Below is a small trained network, with its code and all its weights. Each question gives an input and a class and asks what happens when units are switched off, that is, made to give their printed mean instead of their output.

import numpy as np


def w(rows, s, z=0):
    codes = np.array(rows[::2]) - 128.0
    scale = np.full(codes.shape[1], s)
    scale[-1] = z or s
    return codes * scale


def norm(h):
    return h / np.sqrt((h * h).mean(-1, keepdims=True) + 1e-5)


def f(y):
    return np.maximum(y, 0)


def log_softmax(a):
    a = a - a.max(-1, keepdims=True)
    return a - np.log(np.exp(a).sum(-1, keepdims=True))


def net(x, mask):
    res = np.array(x, float).reshape(1, 2) / 4 @ E
    u = 0
    for l in range(4):
        y = f(norm(res) @ A[l][:, :-1].T + A[l][:, -1])
        res = res + np.where(mask[u : u + 6], y, B[l][:, -1]) @ B[l][:, :-1]
        u += 6
    return log_softmax(norm(res)[-1] @ U[:, :-1].T + U[:, -1])


A, B = {}, {}
E = w([
[149,255,228,105],'x0',
[210,205,74,131],'x1',
],0.006)
A[0] = w([
[136,103,81,220,156],'0.n1',
[91,210,106,69,255],'0.n2',
[43,104,180,80,84],'0.n3',
[181,151,254,150,98],'0.n4',
[147,180,61,141,153],'0.n5',
[138,157,122,145,10],'0.n6',
],0.014,0.0033)
B[0] = w([
[125,153,121,212,240],'0.n1',
[123,72,138,161,232],'0.n2',
[113,156,175,41,234],'0.n3',
[217,63,128,183,254],'0.n4',
[43,54,198,4,213],'0.n5',
[81,115,161,131,141],'0.n6',
],0.011,0.0067)
A[1] = w([
[113,120,226,117,117],'1.n1',
[119,127,136,85,55],'1.n2',
[162,68,164,9,121],'1.n3',
[94,182,119,203,3],'1.n4',
[158,169,114,172,105],'1.n5',
[172,170,141,202,145],'1.n6',
],0.014,0.004)
B[1] = w([
[138,165,50,102,218],'1.n1',
[177,176,161,107,144],'1.n2',
[47,185,144,115,246],'1.n3',
[143,153,125,116,141],'1.n4',
[117,122,177,233,135],'1.n5',
[246,84,112,173,158],'1.n6',
],0.011)
A[2] = w([
[15,218,143,5,232],'2.n1',
[136,125,157,59,163],'2.n2',
[98,43,148,28,124],'2.n3',
[131,121,155,11,4],'2.n4',
[204,158,118,186,91],'2.n5',
[144,20,208,191,168],'2.n6',
],0.011,0.0039)
B[2] = w([
[115,254,142,75,252],'2.n1',
[73,219,187,148,159],'2.n2',
[181,199,207,48,171],'2.n3',
[80,177,230,87,157],'2.n4',
[195,218,112,235,153],'2.n5',
[225,146,89,163,184],'2.n6',
],0.0066,0.016)
A[3] = w([
[162,136,141,167,232],'3.n1',
[203,169,127,122,112],'3.n2',
[57,207,222,143,87],'3.n3',
[112,96,167,76,126],'3.n4',
[124,87,95,194,242],'3.n5',
[171,251,176,225,254],'3.n6',
],0.012,0.0042)
B[3] = w([
[133,75,107,191,173],'3.n1',
[181,54,105,251,163],'3.n2',
[121,177,135,93,218],'3.n3',
[126,160,150,124,148],'3.n4',
[219,112,212,140,176],'3.n5',
[228,126,127,183,251],'3.n6',
],0.011,0.014)
U = w([
[53,232,251,88,232],'0',
[190,14,201,254,243],'1',
[167,197,150,161,240],'2',
[27,69,67,125,4],'3',
[112,93,68,128,4],'4',
],0.0093,0.005)

Each question gives the input, the list of numbers given to net, and the class t.
The units are the neurons (one row each of A and B). Each row of codes is followed by its name. A weight is (code - 128) times the scale printed after its matrix; where a second scale follows, it is the last column's (A, B and U).
mask holds one flag per neuron, layer by layer. A switched-off neuron (its flag False) gives its mean, the last column of its row in B, instead of its output. The means were averaged over made-up inputs and are rounded, as every weight is.
A unit's drop is (log p(t) with every unit on - log p(t) with that unit switched off) / (log p(t) with every unit on - log p(t) with every unit switched off).
unit that matters most: the unit with the biggest drop
k most important neurons: the k neurons with the biggest drops, biggest first
top k neurons in layer l: the k neurons of layer l with the biggest drops, biggest first
drop of u: that unit's drop, to one decimal
input [-4,-3], class 1: 2 most important neurons	(0.n5 1.n3)
input [-3,8], class 0: unit that matters most	0.n5
input [7,6], class 1: 3 most important neurons	(0.n4 0.n3 0.n2)
input [-5,-6], class 0: 2 most important neurons	(0.n3 0.n4)
input [-7,6], class 1: 2 most important neurons	(1.n3 0.n1)
input [-5,2], class 1: 3 most important neurons	(0.n1 1.n3 2.n1)
input [5,-4], class 1: 2 most important neurons	(0.n4 0.n5)
input [-8,7], class 1: 2 most important neurons	(1.n3 0.n1)
input [5,4], class 1: 2 most important neurons	(0.n4 0.n3)
input [-4,-5], class 0: top 2 neurons in layer 0	(0.n3 0.n4)
input [-2,5], class 0: drop of 0.n5	3.1
input [-4,8], class 0: drop of 0.n5	2.6
input [1,5], class 0: drop of 0.n5	0.2
input [0,8], class 0: drop of 0.n5	3.4
input [-3,5], class 0: top neuron in layer 0	(0.n5)
